Below is a small trained network, with its code and all its weights. Each question gives an input and a class and asks what happens when units are switched off, that is, made to give their printed mean instead of their output.

import numpy as np


def w(rows, s, z=0):
    codes = np.array(rows[::2]) - 128.0
    scale = np.full(codes.shape[1], s)
    scale[-1] = z or s
    return codes * scale


def norm(h):
    return h / np.sqrt((h * h).mean(-1, keepdims=True) + 1e-5)


def f(y):
    return np.maximum(y, 0)


def log_softmax(a):
    a = a - a.max(-1, keepdims=True)
    return a - np.log(np.exp(a).sum(-1, keepdims=True))


def net(x, mask):
    res = np.array(x, float).reshape(1, 3) / 4 @ E
    u = 0
    for l in range(4):
        y = f(norm(res) @ A[l][:, :-1].T + A[l][:, -1])
        res = res + np.where(mask[u : u + 4], y, B[l][:, -1]) @ B[l][:, :-1]
        u += 4
    return log_softmax(norm(res)[-1] @ U[:, :-1].T + U[:, -1])


A, B = {}, {}
E = w([
[127,126,118,109,163,167,85,140],'x0',
[169,113,176,3,93,124,135,150],'x1',
[169,229,189,159,125,192,163,146],'x2',
],0.004)
A[0] = w([
[110,130,112,117,233,171,63,190,69],'L0N0',
[95,3,70,101,180,62,112,131,106],'L0N1',
[96,114,192,177,62,43,243,44,2],'L0N2',
[209,177,193,175,132,151,131,161,106],'L0N3',
],0.0053,0.0022)
B[0] = w([
[98,212,63,31,105,154,156,172,183],'L0N0',
[91,213,150,175,146,80,253,49,254],'L0N1',
[94,224,10,36,199,205,106,175,202],'L0N2',
[137,173,180,128,218,123,178,151,221],'L0N3',
],0.0053,0.0049)
A[1] = w([
[129,146,67,108,69,163,98,104,3],'L1N0',
[129,75,152,101,81,86,86,130,16],'L1N1',
[122,185,98,164,73,111,162,124,228],'L1N2',
[72,152,93,253,96,114,118,105,111],'L1N3',
],0.0059,0.0012)
B[1] = w([
[95,92,145,106,252,91,218,174,140],'L1N0',
[206,71,218,194,115,82,208,102,132],'L1N1',
[149,69,155,50,187,184,35,255,251],'L1N2',
[227,20,159,96,80,131,4,167,253],'L1N3',
],0.0045)
A[2] = w([
[158,142,197,116,252,99,197,198,164],'L2N0',
[110,120,99,145,39,153,226,148,2],'L2N1',
[106,157,28,96,121,151,119,180,133],'L2N2',
[33,78,50,86,114,79,129,68,102],'L2N3',
],0.0046,0.0044)
B[2] = w([
[46,60,64,175,99,43,105,78,254],'L2N0',
[198,151,58,102,135,121,105,219,128],'L2N1',
[83,88,7,72,148,177,124,168,183],'L2N2',
[205,254,255,141,167,190,204,157,165],'L2N3',
],0.0051,0.0073)
A[3] = w([
[114,204,211,233,144,108,153,131,1],'L3N0',
[98,60,149,206,162,183,107,216,196],'L3N1',
[99,105,156,71,88,53,229,80,156],'L3N2',
[198,50,54,255,84,192,92,173,12],'L3N3',
],0.004,0.0014)
B[3] = w([
[146,207,126,140,153,54,209,2,203],'L3N0',
[205,138,210,80,50,102,149,59,243],'L3N1',
[195,109,126,163,112,200,43,175,255],'L3N2',
[174,87,114,56,117,148,74,232,202],'L3N3',
],0.0059,0.0032)
U = w([
[95,215,28,7,242,183,196,228,211],'0',
[185,254,217,204,205,21,243,32,138],'1',
[236,46,193,114,63,196,43,226,179],'2',
[4,49,8,186,177,36,95,103,132],'3',
[19,57,146,239,13,232,231,90,3],'4',
],0.0065,0.0051)

Each question gives the input, the list of numbers given to net, and the class t.
The units are the neurons (one row each of A and B). Each row of codes is followed by its name. A weight is (code - 128) times the scale printed after its matrix; where a second scale follows, it is the last column's (A, B and U).
mask holds one flag per neuron, layer by layer. A switched-off neuron (its flag False) gives its mean, the last column of its row in B, instead of its output. The means were averaged over made-up inputs and are rounded, as every weight is.
A unit's drop is (log p(t) with every unit on - log p(t) with that unit switched off) / (log p(t) with every unit on - log p(t) with every unit switched off).
The circuit of an input: a set's keep is (log p(t) with only the set's units on - log p(t) with every unit switched off) / (log p(t) with every unit on - log p(t) with every unit switched off). Starting from the 12 units with the biggest drops (on a tie, the unit counted first), units are removed one at a time, each time the one whose removal leaves the highest keep (on an exact tie, the one counted first), for as long as the keep stays at least 0.8.
units of the circuit, in order: the units of the circuit, biggest drop first
most important unit: the unit with the biggest drop
k most important neurons of layer l: the k neurons of layer l with the biggest drops, biggest first
drop of u: that unit's drop, to one decimal
input [-7,-4,-6], class 0: units of the circuit, in order	(L0N2 L2N3)
input [-5,3,-7], class 1: most important unit	L2N3
input [2,-4,-7], class 1: units of the circuit, in order	(L0N1 L2N3)
input [2,-6,-8], class 1: units of the circuit, in order	(L0N1 L2N3)
input [3,-3,0], class 3: 2 most important neurons of layer 2	(L2N3 L2N0)
input [-3,6,2], class 2: units of the circuit, in order	(L3N2 L0N2)
input [4,-3,-8], class 1: units of the circuit, in order	(L2N3 L0N1)
input [-2,4,-1], class 2: 2 most important neurons of layer 0	(L0N3 L0N2)
input [3,1,2], class 3: units of the circuit, in order	(L2N0 L0N2)
input [4,7,7], class 1: 2 most important neurons of layer 2	(L2N2 L2N0)
input [6,3,7], class 1: 2 most important neurons of layer 0	(L0N3 L0N2)
input [-6,-8,-8], class 1: 3 most important neurons of layer 2	(L2N3 L2N0 L2N2)
input [8,-4,-6], class 0: 2 most important neurons of layer 0	(L0N0 L0N3)
input [-7,-8,5], class 2: most important neuron of layer 1	(L1N3)
input [7,-8,-3], class 2: 2 most important neurons of layer 0	(L0N2 L0N3)
input [-5,-6,-3], class 2: 2 most important neurons of layer 0	(L0N3 L0N0)
input [2,7,5], class 2: 3 most important neurons of layer 0	(L0N1 L0N2 L0N0)
input [-3,3,-2], class 3: 2 most important neurons of layer 0	(L0N0 L0N1)
input [0,3,4], class 1: 2 most important neurons of layer 0	(L0N3 L0N2)
input [-5,-7,2], class 2: units of the circuit, in order	(L1N3)
input [-7,-1,5], class 0: 2 most important neurons of layer 0	(L0N2 L0N1)
input [-3,-8,-2], class 2: drop of L1N3	0.1
input [-6,-6,-3], class 0: drop of L0N0	-0.1
input [-5,-4,-1], class 0: drop of L0N2	2.4
